Here is a tiny trained network, its code and every weight. The questions are about switching its units off for an input and a class, where a switched-off unit gives its printed mean instead of its output.

import numpy as np


def w(rows, s, z=0):
    codes = np.array(rows[::2]) - 128.0
    scale = np.full(codes.shape[1], s)
    scale[-1] = z or s
    return codes * scale


def f(y):
    return np.maximum(y, 0)


def log_softmax(a):
    a = a - a.max(-1, keepdims=True)
    return a - np.log(np.exp(a).sum(-1, keepdims=True))


def net(x, mask):
    res = np.array(x, float).reshape(1, 4) / 4 @ E
    y = f(res @ A[0][:, :-1].T + A[0][:, -1])
    res = res + np.where(mask, y, B[0][:, -1]) @ B[0][:, :-1]
    return log_softmax(res[-1] @ U[:, :-1].T + U[:, -1])


A, B = {}, {}
E = w([
[127,97,132,140,155,84,167,126,113,89],'x0',
[96,148,134,73,163,190,148,103,113,177],'x1',
[151,172,246,216,105,245,72,146,91,44],'x2',
[91,135,115,175,177,166,54,63,222,141],'x3',
],0.011)
A[0] = w([
[184,123,71,158,126,127,99,1,217,77,158],'N1',
[170,192,167,151,99,170,211,147,107,128,159],'N2',
[128,135,96,98,82,112,147,176,51,146,189],'N3',
[184,185,159,108,95,135,172,205,66,98,144],'N4',
[91,143,45,99,129,66,169,189,208,186,254],'N5',
[79,152,143,181,179,154,28,144,132,51,161],'N6',
[157,108,126,91,100,159,245,167,102,152,192],'N7',
[129,124,71,80,36,114,154,141,73,131,159],'N8',
],0.0092,0.0048)
B[0] = w([
[42,132,111,112,144,102,94,91,134,88,191],'N1',
[192,127,223,74,131,113,53,168,64,110,176],'N2',
[111,195,199,189,50,129,230,245,175,94,188],'N3',
[195,138,194,67,120,13,87,174,125,113,191],'N4',
[2,82,42,133,157,98,149,156,231,131,250],'N5',
[123,94,138,85,165,176,116,30,73,79,214],'N6',
[133,154,134,207,72,132,175,192,189,121,196],'N7',
[94,171,98,184,63,170,155,119,110,103,188],'N8',
],0.009,0.017)
U = w([
[106,161,87,156,31,156,186,214,179,120,225],'0',
[200,208,206,95,141,110,109,194,89,128,66],'1',
[77,113,50,103,219,123,115,60,176,201,253],'2',
[128,100,131,127,197,254,124,66,104,85,1],'3',
],0.01,0.00099)

Each question gives the input, the list of numbers given to net, and the class t.
The units are the neurons (one row each of A and B). Each row of codes is followed by its name. A weight is (code - 128) times the scale printed after its matrix; where a second scale follows, it is the last column's (A, B and U).
mask holds one flag per neuron, in row order. A switched-off neuron (its flag False) gives its mean, the last column of its row in B, instead of its output. The means were averaged over made-up inputs and are rounded, as every weight is.
A unit's drop is (log p(t) with every unit on - log p(t) with that unit switched off) / (log p(t) with every unit on - log p(t) with every unit switched off).
The circuit of an input: a set's keep is (log p(t) with only the set's units on - log p(t) with every unit switched off) / (log p(t) with every unit on - log p(t) with every unit switched off). Starting from all 8 units, units are removed one at a time, each time the one whose removal leaves the highest keep (on an exact tie, the one counted first), for as long as the keep stays at least 0.8.
circuit, biggest first: the units of the circuit, biggest drop first
k most important neurons: the k neurons with the biggest drops, biggest first
drop of u: that unit's drop, to one decimal
input [-4,-7,0,1], class 2: circuit, biggest first -> N3; N7
input [4,-8,7,1], class 3: circuit, biggest first -> N6
input [-1,-5,3,7], class 3: 2 most important neurons -> N5; N6
input [-6,-8,1,-4], class 1: 2 most important neurons -> N5; N4
input [-7,-1,-2,1], class 2: 2 most important neurons -> N3; N7
input [1,-6,0,8], class 2: drop of N1 -> 0.4
input [-3,-2,2,4], class 3: drop of N5 -> 0.3
input [7,-4,1,3], class 3: drop of N5 -> 0.5
input [1,-8,-4,1], class 2: 2 most important neurons -> N7; N3
input [-5,-6,-1,1], class 2: 2 most important neurons -> N3; N7
